Read these off the grid that follows. Rows and columns are numbered from 0.
1) Which number is the entry in the top-left corner?
2) Which number is the entry just left of the largest entry?
3) Which number is the entry directly below the centre entry?
4) Which number is the entry just right of the largest entry?
5) Which number is the entry at row 0, column 1?
6) Which number is the entry in row 0 and column 2?
7) Which number is the bottom-right entry?
8) Which number is the entry just right of the smallest entry?
[[130 115 121 126 130 136 129 119 142 143 149]
 [131 109 131 114 136 138 135 119 127 125 139]
 [107 149 131 121 128 108 107 130 121 107 137]
 [139 140 117 128 119 132 127 133 146 146 123]
 [109 145 116 145 134 111 114 112 129 148 148]
 [126 148 135 125 122 111 121 132 109 127 129]
 [122 124 125 150 127 141 142 119 139 111 112]
 [117 131 106 112 147 147 113 120 117 128 133]
 [131 118 148 117 141 109 118 128 127 119 126]
 [136 139 140 136 116 113 136 147 112 135 118]
 [134 146 120 133 117 114 147 114 144 149 143]
 [135 145 146 147 130 147 114 138 130 132 143]
 [121 148 138 117 112 145 140 111 119 129 126]]
1) 130
2) 125
3) 147
4) 127
5) 115
6) 121
7) 126
8) 112

[[127 130 127 133 125 128 129 131 130 132 126 126 127 128 125]
 [125 112 119 125 129 125 121 114 128 132 103 132 113 129 127]
 [126 124 123 131 125 115 128 125 119 134 120 131 126 130 129]
 [127 129 125 134 125 122 131 131 126 135 125 128 126 130 127]
 [127 117 121 128 124 124 123 117 126 135 106 131 117 127 125]
 [127 120 126 126 124 125 128 120 120 131 117 129 121 129 131]]
Counting starts at 0.
The top-left entry is 127
Report the bottom-left entry.
Answer: 127
The entry directly above the smallest entry -> 126
The entry in row 2 and column 2: 123
Report the entry at row 2, column 0.
Answer: 126
The entry in the bottom-right corner: 131
Report the entry at row 1, column 0.
Answer: 125
Report the top-right entry.
Answer: 125
The entry at row 0, column 1: 130
The entry directly above 114 is 131
The entry at row 0, column 2: 127
Report the entry just right of the smallest entry.
Answer: 132
Report the entry in row 1 and column 1.
Answer: 112
Report the smallest entry.
Answer: 103
Report the entry directly below 112.
Answer: 124
The entry in row 1 and column 2: 119
Report the bottom entry of the column that holds the smallest entry.
Answer: 117

A = [132 135 103 107]
What is the second entry from the right?
Answer: 103
What is the entry just left of the smallest entry?
Answer: 135

Questions about the table below.
1) Report the entry in the bottom-left corner.
2) Report the last entry, reading row by row.
3) Report the second entry on the diagonal from the top-right corner.
4) Report the entry directly above the centre entry.
5) Report the entry directly below the largest entry.
6) Report the entry just left of the centre entry.
7) Report the 2nd entry, reading row by row.
8) Report the top entry of the column that holds the largest entry.
[[137 141 128 137 137]
 [136 139 139 137 128]
 [142 137 140 137 128]
 [128 128 128 138 138]
 [144 138 140 140 143]
 [141 137 143 128 151]
 [138 138 128 128 128]
 [138 138 138 128 139]
 [128 141 128 128 128]
 [138 138 138 128 138]
 [128 139 128 138 137]
 [137 128 136 138 128]
 [140 136 141 140 144]
 [141 136 142 139 145]
 [139 138 140 128 144]]
1) 139
2) 144
3) 137
4) 128
5) 128
6) 138
7) 141
8) 137

Read these off the grid that follows. Counting starts at 0.
1) Report the bottom-right entry.
2) Report the entry in the top-left corner.
3) Report the entry in row 1 and column 0.
4) Report the entry at row 0, column 1.
5) Report the entry in row 2 and column 0.
6) Report the entry in the top-right corner.
[[126 137 146 138 128 120 122 125 146 131 126 124 130 127 127 121]
 [119 132 129 132 124 122 130 126 129 134 126 125 130 135 136 120]
 [130 119 119 131 122 119 120 127 119 136 136 140 133 126 117 117]
 [137 139 132 128 120 135 130 122 132 129 124 129 133 118 119 129]
 [136 133 138 132 126 124 130 127 138 128 128 123 124 114 116 139]
 [126 141 141 140 143 128 118 126 141 136 141 139 129 137 134 104]
 [132 124 128 116 137 125 128 120 128 124 124 141 130 122 113 132]
 [124 119 119 124 125 126 133 126 119 134 137 138 123 120 132 108]
 [139 130 131 130 125 139 143 141 131 131 123 132 138 122 123 143]
 [125 128 125 123 129 123 122 122 125 149 132 127 141 128 127  98]
 [135 129 125 128 128 129 133 130 125 133 127 126 121 128 134 123]
 [124 134 130 124 123 129 131 113 130 120 124 131 126 126 121 149]]
1) 149
2) 126
3) 119
4) 137
5) 130
6) 121

Read these off the table that follows.
1) Which number is the last entry of the largest entry's row?
2) Which number is the smallest entry in the last column?
3) Which number is the top-left entry?
4) Which number is the 4th entry from the end, reading row by row?
5) Which number is the second entry on the main diagonal?
6) Which number is the entry in the bottom-left corner?
7) Which number is the top-right entry?
8) Which number is the third entry, reading row by row?
[[145 144 121 125 135]
 [142 142 121 125 133]
 [150 147 122 125 137]
 [149 147 122 126 140]
 [148 146 122 125 138]
 [146 144 121 125 136]
 [140 143 121 125 134]
 [144 145 122 125 138]
 [144 141 121 125 132]
 [139 142 121 125 133]
 [147 146 122 125 139]
 [143 144 121 125 135]
 [147 146 122 125 136]
 [137 142 121 125 133]]
1) 137
2) 132
3) 145
4) 142
5) 142
6) 137
7) 135
8) 121

Read these off the row that follows.
1) Read off the entry just right of 125.
2) Read off the entry just left of 126.
3) Read off the fourth-last entry.
4) Read off the 2nd largest entry.
[130 125 123 122 123 101 126 113 100 133 119  99]
1) 123
2) 101
3) 100
4) 130

Read these off the row that follows.
1) Find the first entry.
2) Find the second entry from the right.
3) Find the entry just right of 153.
4) Find the 1st entry from the right.
5) Find the second entry from the left.
113,140,113,114,134,113,153,119,113,115,114,115,115,128,122,136
1) 113
2) 122
3) 119
4) 136
5) 140
